Below are the code and all the weights of a small trained network. Each question names an input and a target symbol and asks about switching units off, where a switched-off unit gives its printed mean instead of its output.

import numpy as np


def w(rows, s, z=0):
    codes = np.array(rows[::2]) - 128.0
    scale = np.full(codes.shape[1], s)
    scale[-1] = z or s
    return codes * scale


def norm(h):
    return h / np.sqrt((h * h).mean(-1, keepdims=True) + 1e-5)


def f(y):
    return np.maximum(y, 0)


def softmax(a):
    e = np.exp(a - a.max(-1, keepdims=True))
    return e / e.sum(-1, keepdims=True)


def log_softmax(a):
    a = a - a.max(-1, keepdims=True)
    return a - np.log(np.exp(a).sum(-1, keepdims=True))


def net(x, mask):
    ids = ['ΣΩαβγξφ'.index(c) for c in x.split()]
    T = len(ids)
    res = E[ids] + P[:T]
    r = norm(res)
    for j in range(2):
        rows = slice(2 * j, 2 * j + 2)
        q, k, v = (r @ M[0][rows].T for M in (Q, K, V))
        z = softmax(np.where(np.tri(T) > 0, q @ k.T / 2**0.5, -1e9)) @ v
        o = O[0][rows]
        res = res + np.where(mask[j], z, o[:, -1]) @ o[:, :-1]
    y = f(norm(res) @ A[0][:, :-1].T + A[0][:, -1])
    res = res + np.where(mask[2:14], y, B[0][:, -1]) @ B[0][:, :-1]
    return log_softmax(norm(res)[-1] @ U[:, :-1].T + U[:, -1])


Q, K, V, O, A, B = {}, {}, {}, {}, {}, {}
E = w([
[120,153,101,74],'Σ',
[128,173,118,19],'Ω',
[158,218,85,121],'α',
[103,139,189,87],'β',
[129,246,144,177],'γ',
[139,142,151,60],'ξ',
[148,130,195,43],'φ',
],0.013)
P = w([
[178,39,103,159],'0',
[200,202,164,60],'1',
[46,126,138,56],'2',
[23,151,114,41],'3',
[37,157,116,58],'4',
[59,175,100,66],'5',
[56,180,111,88],'6',
[51,200,116,114],'7',
[67,213,105,135],'8',
[89,211,113,154],'9',
[111,226,116,158],'10',
[141,221,110,167],'11',
[121,239,106,181],'12',
[112,255,132,137],'13',
],0.0083)
Q[0] = w([
[95,243,113,15],'H1',
[110,254,138,110],'H1',
[211,230,158,149],'H2',
[62,168,129,87],'H2',
],0.0085)
K[0] = w([
[164,95,55,177],'H1',
[111,21,98,173],'H1',
[159,129,132,171],'H2',
[50,253,116,146],'H2',
],0.014)
V[0] = w([
[69,67,180,116],'H1',
[120,137,248,152],'H1',
[133,144,166,36],'H2',
[185,73,47,147],'H2',
],0.019)
O[0] = w([
[206,71,128,116,159],'H1',
[149,106,93,7,114],'H1',
[156,164,115,170,240],'H2',
[91,95,100,148,5],'H2',
],0.022,0.016)
A[0] = w([
[96,4,102,148,201],'N1',
[91,175,164,160,254],'N2',
[104,111,126,141,75],'N3',
[155,120,53,174,161],'N4',
[82,146,66,128,181],'N5',
[182,135,127,107,126],'N6',
[160,121,98,73,134],'N7',
[169,163,163,100,209],'N8',
[142,51,97,173,241],'N9',
[113,190,168,115,143],'N10',
[207,123,151,140,83],'N11',
[107,12,112,140,145],'N12',
],0.021,0.0059)
B[0] = w([
[166,202,112,142,132],'N1',
[132,71,131,72,224],'N2',
[141,91,100,153,129],'N3',
[145,131,160,90,149],'N4',
[140,122,134,77,139],'N5',
[80,110,94,156,208],'N6',
[100,85,127,175,196],'N7',
[112,140,99,134,248],'N8',
[126,165,113,111,138],'N9',
[124,163,144,118,197],'N10',
[117,146,100,106,209],'N11',
[169,250,135,124,131],'N12',
],0.024,0.016)
U = w([
[188,116,138,188,182],'Σ',
[231,170,155,94,43],'Ω',
[10,80,129,127,108],'α',
[189,74,110,113,254],'β',
[67,74,162,37,104],'γ',
[211,187,100,100,94],'ξ',
[106,151,60,170,116],'φ',
],0.012,0.0052)

Each question gives the input, a string of symbols that net reads in full, and the target symbol t.
The units are the heads (2 rows each of Q, K, V and O) and the neurons (one row each of A and B). Each row of codes is followed by its name. A weight is (code - 128) times the scale printed after its matrix; where a second scale follows, it is the last column's (O, A, B and U).
mask holds one flag per unit, heads first, then neurons. A switched-off unit (its flag False) gives its mean, the last column of its rows in O or B, instead of its output. The means were averaged over made-up inputs and are rounded, as every weight is.
A unit's drop is (log p(t) with every unit on - log p(t) with that unit switched off) / (log p(t) with every unit on - log p(t) with every unit switched off).
The circuit of an input: a set's keep is (log p(t) with only the set's units on - log p(t) with every unit switched off) / (log p(t) with every unit on - log p(t) with every unit switched off). Starting from the 12 units with the biggest drops (on a tie, the unit counted first), units are removed one at a time, each time the one whose removal leaves the highest keep (on an exact tie, the one counted first), for as long as the keep stays at least 0.8.
units of the circuit, in order: the units of the circuit, biggest drop first
k most important neurons: the k neurons with the biggest drops, biggest first
drop when u is switched off: that unit's drop, to one decimal
input γ Σ ξ ξ Ω ξ β φ γ, target γ: units of the circuit, in order	H2; N2
input Ω ξ α, target Ω: 3 most important neurons	N6; N7; N2
input β ξ Σ γ β β α Ω β Σ φ α, target β: 2 most important neurons	N7; N10
input γ γ β β Σ φ β φ γ β Σ Ω γ Σ, target γ: units of the circuit, in order	H1; N2
input β ξ α φ β Σ φ φ, target β: units of the circuit, in order	H1
input γ β Σ Ω Σ γ Σ α, target γ: units of the circuit, in order	H1; H2; N2
input Σ α γ β ξ Σ Σ ξ Σ φ φ φ γ, target Σ: units of the circuit, in order	H1; N6
input φ β γ Σ φ φ, target φ: units of the circuit, in order	N2; N6; N7; H1
input γ Σ Ω β φ Σ φ, target γ: units of the circuit, in order	H1; N2
input Ω α ξ β ξ Ω, target Ω: 2 most important neurons	N6; N2
input φ φ β Ω ξ γ β ξ β φ, target φ: units of the circuit, in order	N2; N6; H1; N7
input Ω φ φ β ξ β β β, target Ω: 3 most important neurons	N6; N2; N7
input Σ Ω ξ β β γ φ α α α α φ Ω, target Σ: 2 most important neurons	N6; N11
input Ω ξ γ γ β β Σ β β Σ ξ γ, target Ω: 2 most important neurons	N6; N2
input β β β φ β Σ, target β: drop when H1 is switched off	1.3
input α ξ γ α φ φ Σ φ γ Σ, target α: drop when H1 is switched off	0.4
input γ γ Σ Σ γ ξ φ Σ γ β β, target γ: drop when H2 is switched off	0.1
input α γ Ω Σ β Σ Ω β, target α: drop when N2 is switched off	0.3
input Ω φ Σ β γ φ ξ ξ, target Ω: 3 most important neurons	N6; N7; N2
input Ω β Σ ξ ξ β, target Ω: most important neuron	N6
input φ α ξ β Σ Σ β γ φ β φ Ω α ξ, target φ: most important neuron	N2
input β Σ Ω φ φ Σ, target β: 2 most important neurons	N7; N10
